Here is a tiny trained network, its code and every weight. The questions are about switching its units off for an input and a class, where a switched-off unit gives its printed mean instead of its output.

import numpy as np


def w(rows, s, z=0):
    codes = np.array(rows[::2]) - 128.0
    scale = np.full(codes.shape[1], s)
    scale[-1] = z or s
    return codes * scale


def norm(h):
    return h / np.sqrt((h * h).mean(-1, keepdims=True) + 1e-5)


def f(y):
    return np.maximum(y, 0)


def log_softmax(a):
    a = a - a.max(-1, keepdims=True)
    return a - np.log(np.exp(a).sum(-1, keepdims=True))


def net(x, mask):
    res = np.array(x, float).reshape(1, 6) / 4 @ E
    u = 0
    for l in range(3):
        y = f(norm(res) @ A[l][:, :-1].T + A[l][:, -1])
        res = res + np.where(mask[u : u + 3], y, B[l][:, -1]) @ B[l][:, :-1]
        u += 3
    return log_softmax(norm(res)[-1] @ U[:, :-1].T + U[:, -1])


A, B = {}, {}
E = w([
[164,93,193,57,24,140,150,170,117,155],'x0',
[137,127,131,129,124,138,117,119,130,132],'x1',
[130,174,118,215,116,86,149,160,104,255],'x2',
[199,119,122,121,166,128,144,144,133,136],'x3',
[116,136,179,157,139,148,200,92,178,124],'x4',
[79,48,96,90,172,168,184,69,58,163],'x5',
],0.0089)
A[0] = w([
[143,111,88,95,125,103,38,171,38,148,58],'L0N1',
[139,109,174,87,41,81,164,135,105,149,2],'L0N2',
[122,134,254,184,143,149,219,70,174,127,25],'L0N3',
],0.008,0.0068)
B[0] = w([
[122,145,56,107,65,117,162,120,164,127,241],'L0N1',
[141,149,150,133,145,181,89,195,105,94,202],'L0N2',
[117,140,6,88,88,109,163,173,138,135,253],'L0N3',
],0.014,0.0032)
A[1] = w([
[121,143,141,168,109,101,138,156,97,248,2],'L1N1',
[151,101,159,111,92,183,154,166,96,168,35],'L1N2',
[102,42,111,111,135,142,167,97,42,180,2],'L1N3',
],0.012,0.0061)
B[1] = w([
[96,58,152,12,183,90,78,102,203,26,254],'L1N1',
[101,147,122,169,172,194,70,214,80,149,209],'L1N2',
[207,195,189,189,81,66,142,81,140,95,238],'L1N3',
],0.011,0.0053)
A[2] = w([
[149,172,126,178,51,52,101,220,135,114,231],'L2N1',
[76,137,85,178,254,86,92,73,138,136,5],'L2N2',
[117,169,37,239,163,144,134,136,87,97,5],'L2N3',
],0.0075,0.0032)
B[2] = w([
[107,119,125,209,203,130,199,22,90,195,254],'L2N1',
[88,96,190,114,90,230,93,229,11,155,178],'L2N2',
[201,142,203,90,13,228,163,178,122,254,158],'L2N3',
],0.0082,0.0089)
U = w([
[129,146,172,135,120,221,113,209,74,150,84],'0',
[120,147,4,96,82,116,172,130,131,163,253],'1',
[114,73,168,55,181,106,105,107,147,48,98],'2',
[176,173,199,203,135,89,138,68,124,127,69],'3',
],0.015,0.0021)

Each question gives the input, the list of numbers given to net, and the class t.
The units are the neurons (one row each of A and B). Each row of codes is followed by its name. A weight is (code - 128) times the scale printed after its matrix; where a second scale follows, it is the last column's (A, B and U).
mask holds one flag per neuron, layer by layer. A switched-off neuron (its flag False) gives its mean, the last column of its row in B, instead of its output. The means were averaged over made-up inputs and are rounded, as every weight is.
A unit's drop is (log p(t) with every unit on - log p(t) with that unit switched off) / (log p(t) with every unit on - log p(t) with every unit switched off).
The circuit of an input: a set's keep is (log p(t) with only the set's units on - log p(t) with every unit switched off) / (log p(t) with every unit on - log p(t) with every unit switched off). Starting from all 9 units, units are removed one at a time, each time the one whose removal leaves the highest keep (on an exact tie, the one counted first), for as long as the keep stays at least 0.8.
circuit, biggest first: the units of the circuit, biggest drop first
unit that matters most: the unit with the biggest drop
top k neurons: the k neurons with the biggest drops, biggest first
top k neurons in layer l: the k neurons of layer l with the biggest drops, biggest first
drop of u: that unit's drop, to one decimal
input [-5,-6,-5,3,2,6], class 3: top 4 neurons -> [L1N3, L1N1, L1N2, L0N2]
input [3,7,-4,-6,-3,-5], class 3: top 4 neurons -> [L1N1, L2N1, L0N3, L2N2]
input [1,2,4,-5,2,6], class 3: circuit, biggest first -> [L1N3]
input [6,7,-6,2,-5,3], class 0: top 4 neurons -> [L1N1, L1N2, L0N3, L0N2]
input [6,-4,-2,-2,8,3], class 1: top 2 neurons -> [L0N3, L2N2]
input [-8,3,-6,8,-1,3], class 0: circuit, biggest first -> [L1N1, L2N2]
input [-3,7,-4,-2,4,-3], class 1: top 3 neurons -> [L0N3, L1N1, L1N3]
input [-8,3,-8,8,-6,-1], class 0: top 2 neurons -> [L1N1, L2N2]
input [5,3,8,-3,-7,-5], class 2: top 4 neurons -> [L1N1, L0N3, L1N3, L2N3]
input [4,-2,2,6,-5,7], class 3: top 2 neurons -> [L1N3, L0N3]
input [-6,-8,0,-8,-4,8], class 3: top 4 neurons -> [L1N3, L1N2, L0N3, L0N2]
input [6,-3,2,0,7,-6], class 1: top 3 neurons -> [L0N3, L1N3, L2N2]
input [-2,-2,-5,0,-4,-6], class 3: circuit, biggest first -> [L1N1, L2N1]
input [-5,-4,-6,7,-7,1], class 1: top 3 neurons -> [L1N1, L0N1, L1N2]
input [6,7,3,-1,-8,-4], class 1: unit that matters most -> L0N1
input [-6,-4,8,5,-3,-2], class 2: top 2 neurons in layer 1 -> [L1N1, L1N2]
input [-4,-8,3,-6,7,-5], class 1: drop of L2N1 -> 0.0
input [-1,1,-2,-3,5,-4], class 1: drop of L0N3 -> 0.7
input [1,-5,6,8,3,-5], class 2: drop of L1N1 -> 0.9
input [-6,-1,1,3,-4,-4], class 0: top neuron in layer 2 -> [L2N2]
